Here is a tiny trained network, its code and every weight. The questions are about switching its units off for an input and a class, where a switched-off unit gives its printed mean instead of its output.

import numpy as np


def w(rows, s, z=0):
    codes = np.array(rows[::2]) - 128.0
    scale = np.full(codes.shape[1], s)
    scale[-1] = z or s
    return codes * scale


def norm(h):
    return h / np.sqrt((h * h).mean(-1, keepdims=True) + 1e-5)


def f(y):
    return np.maximum(y, 0)


def log_softmax(a):
    a = a - a.max(-1, keepdims=True)
    return a - np.log(np.exp(a).sum(-1, keepdims=True))


def net(x, mask):
    res = np.array(x, float).reshape(1, 3) / 4 @ E
    u = 0
    for l in range(2):
        y = f(norm(res) @ A[l][:, :-1].T + A[l][:, -1])
        res = res + np.where(mask[u : u + 7], y, B[l][:, -1]) @ B[l][:, :-1]
        u += 7
    return log_softmax(norm(res)[-1] @ U[:, :-1].T + U[:, -1])


A, B = {}, {}
E = w([
[190,111,124,235,143,89,156,66,124,2,108],'x0',
[86,62,135,69,108,16,221,110,47,127,144],'x1',
[143,132,217,180,80,41,121,109,163,209,68],'x2',
],0.0069)
A[0] = w([
[169,126,161,204,129,88,199,69,181,149,137,5],'L0N1',
[105,133,226,161,36,101,117,60,165,176,66,144],'L0N2',
[217,146,115,197,61,106,167,104,112,25,131,128],'L0N3',
[93,66,37,53,159,42,202,74,91,125,173,91],'L0N4',
[157,81,222,78,140,28,97,99,115,176,34,93],'L0N5',
[119,58,116,63,80,47,160,140,3,133,114,53],'L0N6',
[73,28,112,158,158,50,249,56,111,74,114,2],'L0N7',
],0.0062,0.0037)
B[0] = w([
[181,66,163,20,178,95,64,160,87,136,63,176],'L0N1',
[182,64,166,85,36,141,122,134,166,121,161,240],'L0N2',
[23,144,126,233,195,160,118,3,163,52,84,232],'L0N3',
[180,94,162,135,114,189,54,166,86,137,116,253],'L0N4',
[102,160,135,168,119,109,252,182,197,54,141,233],'L0N5',
[23,117,152,102,254,147,172,150,150,117,67,245],'L0N6',
[217,200,64,171,57,48,94,62,103,188,237,228],'L0N7',
],0.0075,0.0067)
A[1] = w([
[128,95,144,178,97,155,85,85,148,119,2,44],'L1N1',
[126,162,101,127,190,119,121,157,76,159,97,3],'L1N2',
[53,184,47,166,164,137,95,98,107,140,129,151],'L1N3',
[191,198,77,141,63,170,124,176,167,157,147,68],'L1N4',
[113,146,134,164,134,163,120,105,162,103,51,142],'L1N5',
[232,76,151,163,100,111,118,76,91,96,100,123],'L1N6',
[121,184,139,133,116,63,90,88,168,166,118,87],'L1N7',
],0.012,0.0045)
B[1] = w([
[153,71,144,10,179,155,115,188,134,125,137,224],'L1N1',
[179,65,119,69,77,211,37,144,131,62,88,159],'L1N2',
[45,205,107,106,127,72,152,129,127,184,41,254],'L1N3',
[168,147,105,225,147,56,108,41,52,131,197,209],'L1N4',
[86,99,135,76,81,179,199,144,153,73,81,231],'L1N5',
[176,146,115,140,127,188,62,143,63,208,189,240],'L1N6',
[179,51,150,163,86,96,118,178,219,76,198,170],'L1N7',
],0.011,0.0076)
U = w([
[92,195,52,163,148,122,91,57,32,151,140,209],'0',
[147,50,151,61,139,206,72,188,132,96,109,234],'1',
[213,111,151,211,98,80,103,80,159,141,236,88],'2',
[63,122,182,134,110,97,254,202,167,153,108,1],'3',
[41,178,102,118,153,170,190,75,197,77,35,87],'4',
],0.017,0.0019)

Each question gives the input, the list of numbers given to net, and the class t.
The units are the neurons (one row each of A and B). Each row of codes is followed by its name. A weight is (code - 128) times the scale printed after its matrix; where a second scale follows, it is the last column's (A, B and U).
mask holds one flag per neuron, layer by layer. A switched-off neuron (its flag False) gives its mean, the last column of its row in B, instead of its output. The means were averaged over made-up inputs and are rounded, as every weight is.
A unit's drop is (log p(t) with every unit on - log p(t) with that unit switched off) / (log p(t) with every unit on - log p(t) with every unit switched off).
The circuit of an input: a set's keep is (log p(t) with only the set's units on - log p(t) with every unit switched off) / (log p(t) with every unit on - log p(t) with every unit switched off). Starting from the 12 units with the biggest drops (on a tie, the unit counted first), units are removed one at a time, each time the one whose removal leaves the highest keep (on an exact tie, the one counted first), for as long as the keep stays at least 0.8.
units of the circuit, in order: the units of the circuit, biggest drop first
unit that matters most: the unit with the biggest drop
k most important neurons: the k neurons with the biggest drops, biggest first
top k neurons in layer l: the k neurons of layer l with the biggest drops, biggest first
drop of u: that unit's drop, to one decimal
input [7,-2,-3], class 4: unit that matters most -> L0N3
input [3,1,0], class 0: units of the circuit, in order -> L0N7; L0N3
input [-6,-2,1], class 2: top 2 neurons in layer 0 -> L0N3; L0N6
input [6,1,-4], class 0: 2 most important neurons -> L0N7; L0N6
input [-8,-2,1], class 2: 2 most important neurons -> L0N6; L0N3
input [2,0,-4], class 4: 2 most important neurons -> L0N3; L0N2
input [-8,2,2], class 3: top 2 neurons in layer 1 -> L1N1; L1N6
input [0,0,6], class 2: 4 most important neurons -> L0N2; L0N6; L0N3; L0N5
input [1,7,6], class 2: 3 most important neurons -> L0N7; L1N3; L1N5
input [8,0,6], class 1: top 2 neurons in layer 0 -> L0N3; L0N1
input [8,-2,2], class 1: 2 most important neurons -> L1N1; L0N1
input [0,0,8], class 2: 2 most important neurons -> L0N2; L0N6
input [3,-7,-1], class 4: 3 most important neurons -> L0N2; L0N4; L1N3
input [-4,-7,-2], class 0: units of the circuit, in order -> L1N4
input [-6,-2,-7], class 0: top 2 neurons in layer 0 -> L0N6; L0N3
input [-5,-4,-5], class 0: 2 most important neurons -> L0N6; L0N3
input [1,7,-3], class 0: units of the circuit, in order -> L0N7; L0N6
input [4,1,-8], class 0: top 2 neurons in layer 0 -> L0N6; L0N5
input [-1,-3,-6], class 0: 2 most important neurons -> L0N6; L0N3
input [7,-4,-1], class 4: units of the circuit, in order -> L0N3
input [5,-8,-1], class 4: top 3 neurons in layer 0 -> L0N2; L0N4; L0N3
input [-3,-2,1], class 2: 2 most important neurons -> L0N6; L0N3
input [3,8,1], class 2: top 2 neurons in layer 1 -> L1N7; L1N3
input [4,-6,-1], class 4: top 2 neurons in layer 0 -> L0N2; L0N4
input [3,-5,8], class 1: drop of L0N7 -> 0.1
input [6,7,-2], class 0: drop of L0N3 -> 0.1
input [3,2,-5], class 0: units of the circuit, in order -> L0N7
input [2,-4,-7], class 4: drop of L0N7 -> 0.1
